Below is a small trained network, with its code and all its weights. Each question gives an input and a class and asks what happens when units are switched off, that is, made to give their printed mean instead of their output.

import numpy as np


def w(rows, s, z=0):
    codes = np.array(rows[::2]) - 128.0
    scale = np.full(codes.shape[1], s)
    scale[-1] = z or s
    return codes * scale


def f(y):
    return y / 2 * (1 + np.tanh(0.7978845608 * (y + 0.044715 * y**3)))


def log_softmax(a):
    a = a - a.max(-1, keepdims=True)
    return a - np.log(np.exp(a).sum(-1, keepdims=True))


def net(x, mask):
    res = np.array(x, float).reshape(1, 5) / 4 @ E
    y = f(res @ A[0][:, :-1].T + A[0][:, -1])
    res = res + np.where(mask, y, B[0][:, -1]) @ B[0][:, :-1]
    return log_softmax(res[-1] @ U[:, :-1].T + U[:, -1])


A, B = {}, {}
E = w([
[120,54,41,87,193,36,99,184,177,226],'x0',
[187,160,29,125,100,96,54,17,122,115],'x1',
[248,123,113,142,214,207,204,114,186,151],'x2',
[102,211,63,145,143,124,103,177,255,11],'x3',
[69,197,205,182,197,177,43,82,170,205],'x4',
],0.0061)
A[0] = w([
[218,104,125,133,188,176,161,95,146,151,244],'neuron 1',
[194,122,127,118,181,161,176,132,170,150,113],'neuron 2',
[185,113,128,140,163,154,153,124,154,135,57],'neuron 3',
[169,145,76,124,119,109,58,50,107,126,138],'neuron 4',
[199,121,110,130,171,168,152,127,170,131,93],'neuron 5',
[48,131,146,134,72,96,90,130,63,114,156],'neuron 6',
[194,59,72,114,68,69,218,192,74,73,102],'neuron 7',
[96,160,171,136,168,145,73,87,170,168,41],'neuron 8',
[91,151,102,121,157,134,124,167,216,62,191],'neuron 9',
[136,70,46,116,198,46,108,196,183,240,55],'neuron 10',
[206,105,133,162,163,133,168,124,159,130,90],'neuron 11',
[195,122,63,125,112,99,89,35,120,125,80],'neuron 12',
[157,123,129,123,83,130,167,131,91,75,87],'neuron 13',
[140,57,168,102,126,132,154,95,8,239,97],'neuron 14',
[25,84,120,119,95,63,61,146,99,110,152],'neuron 15',
[85,125,128,130,89,74,107,145,110,113,16],'neuron 16',
[143,128,66,125,109,131,102,42,126,133,76],'neuron 17',
[157,171,200,140,114,197,155,73,99,54,45],'neuron 18',
[113,146,94,123,151,126,114,165,217,50,3],'neuron 19',
[82,163,194,145,175,167,64,81,158,210,113],'neuron 20',
[167,96,154,133,133,123,144,88,63,183,74],'neuron 21',
[63,84,201,123,152,155,218,254,131,138,95],'neuron 22',
[51,99,110,152,118,98,93,131,94,104,51],'neuron 23',
],0.009,0.0042)
B[0] = w([
[195,151,135,119,93,70,135,43,113,220,224],'neuron 1',
[114,188,119,70,118,137,119,142,112,174,186],'neuron 2',
[85,181,115,52,121,152,130,176,131,127,151],'neuron 3',
[138,114,216,165,164,109,151,178,132,148,199],'neuron 4',
[99,189,116,66,110,136,134,160,120,152,175],'neuron 5',
[170,163,139,89,94,118,145,70,126,193,205],'neuron 6',
[146,51,29,109,237,141,117,106,134,136,255],'neuron 7',
[87,89,32,64,189,164,139,201,125,88,167],'neuron 8',
[181,134,94,232,77,55,119,119,136,128,211],'neuron 9',
[84,80,199,117,68,212,138,45,95,36,247],'neuron 10',
[100,182,109,68,116,144,122,152,120,155,168],'neuron 11',
[94,134,210,136,184,137,127,227,138,130,197],'neuron 12',
[93,99,97,93,150,169,123,123,124,105,165],'neuron 13',
[125,176,69,219,61,78,107,164,171,74,238],'neuron 14',
[163,192,131,75,104,122,143,98,112,196,213],'neuron 15',
[60,186,90,56,129,180,125,190,126,129,147],'neuron 16',
[95,140,181,130,164,148,126,204,135,126,169],'neuron 17',
[57,84,184,94,62,190,123,80,109,56,195],'neuron 18',
[56,183,58,146,77,132,107,220,163,56,176],'neuron 19',
[160,51,31,98,220,129,135,119,124,126,208],'neuron 20',
[97,182,85,154,85,128,117,185,166,55,175],'neuron 21',
[122,133,252,153,202,119,122,223,135,149,230],'neuron 22',
[92,189,112,60,120,167,129,165,136,135,153],'neuron 23',
],0.019,0.0095)
U = w([
[125,173,65,204,64,63,76,155,194,80,120],'0',
[144,205,120,59,99,126,147,104,112,226,128],'1',
[144,52,35,106,229,148,121,124,138,122,89],'2',
[125,124,244,170,195,113,135,202,147,157,117],'3',
[80,89,179,127,64,217,131,44,94,55,112],'4',
[254,82,159,208,120,37,138,13,118,192,255],'5',
],0.0098,0.0064)

Each question gives the input, the list of numbers given to net, and the class t.
The units are the neurons (one row each of A and B). Each row of codes is followed by its name. A weight is (code - 128) times the scale printed after its matrix; where a second scale follows, it is the last column's (A, B and U).
mask holds one flag per neuron, in row order. A switched-off neuron (its flag False) gives its mean, the last column of its row in B, instead of its output. The means were averaged over made-up inputs and are rounded, as every weight is.
A unit's drop is (log p(t) with every unit on - log p(t) with that unit switched off) / (log p(t) with every unit on - log p(t) with every unit switched off).
The circuit of an input: a set's keep is (log p(t) with only the set's units on - log p(t) with every unit switched off) / (log p(t) with every unit on - log p(t) with every unit switched off). Starting from the 12 units with the biggest drops (on a tie, the unit counted first), units are removed one at a time, each time the one whose removal leaves the highest keep (on an exact tie, the one counted first), for as long as the keep stays at least 0.8.
circuit, biggest first: the units of the circuit, biggest drop first
unit that matters most: the unit with the biggest drop
top k neurons: the k neurons with the biggest drops, biggest first
drop of u: that unit's drop, to one decimal
input [0,7,-6,5,2], class 3: circuit, biggest first => neuron 4
input [2,-6,6,6,-5], class 0: top 4 neurons => neuron 9; neuron 19; neuron 15; neuron 6
input [2,5,-1,-4,-1], class 3: top 2 neurons => neuron 12; neuron 4
input [6,3,6,4,-2], class 1: top 4 neurons => neuron 1; neuron 2; neuron 18; neuron 5
input [0,8,5,6,3], class 3: top 2 neurons => neuron 12; neuron 4
input [1,-1,-7,-2,6], class 1: top 2 neurons => neuron 15; neuron 7
input [5,-1,-3,3,-6], class 2: top 2 neurons => neuron 7; neuron 18
input [-8,-5,0,5,2], class 4: top 2 neurons => neuron 18; neuron 14
input [-5,2,-1,-8,-7], class 0: top 2 neurons => neuron 14; neuron 21
input [-6,8,5,-3,8], class 2: top 2 neurons => neuron 20; neuron 8
input [3,-1,6,8,7], class 0: top 3 neurons => neuron 9; neuron 19; neuron 7
input [-6,-6,-2,-7,1], class 0: top 3 neurons => neuron 14; neuron 10; neuron 21
input [-8,-3,7,-8,1], class 0: top 3 neurons => neuron 14; neuron 10; neuron 21
input [-3,-8,-3,-1,8], class 2: top neuron => neuron 20
input [-8,-6,-8,-8,1], class 0: top 2 neurons => neuron 14; neuron 10
input [8,7,-3,-8,-4], class 0: top 4 neurons => neuron 14; neuron 21; neuron 22; neuron 18
input [6,8,3,7,3], class 3: drop of neuron 17 => 0.4
input [-3,6,4,-2,-3], class 3: drop of neuron 12 => 0.4
input [7,-8,8,0,4], class 1: drop of neuron 2 => 0.9
input [5,1,-5,-4,8], class 2: drop of neuron 20 => 1.8
input [6,-4,8,-4,-5], class 1: unit that matters most => neuron 1
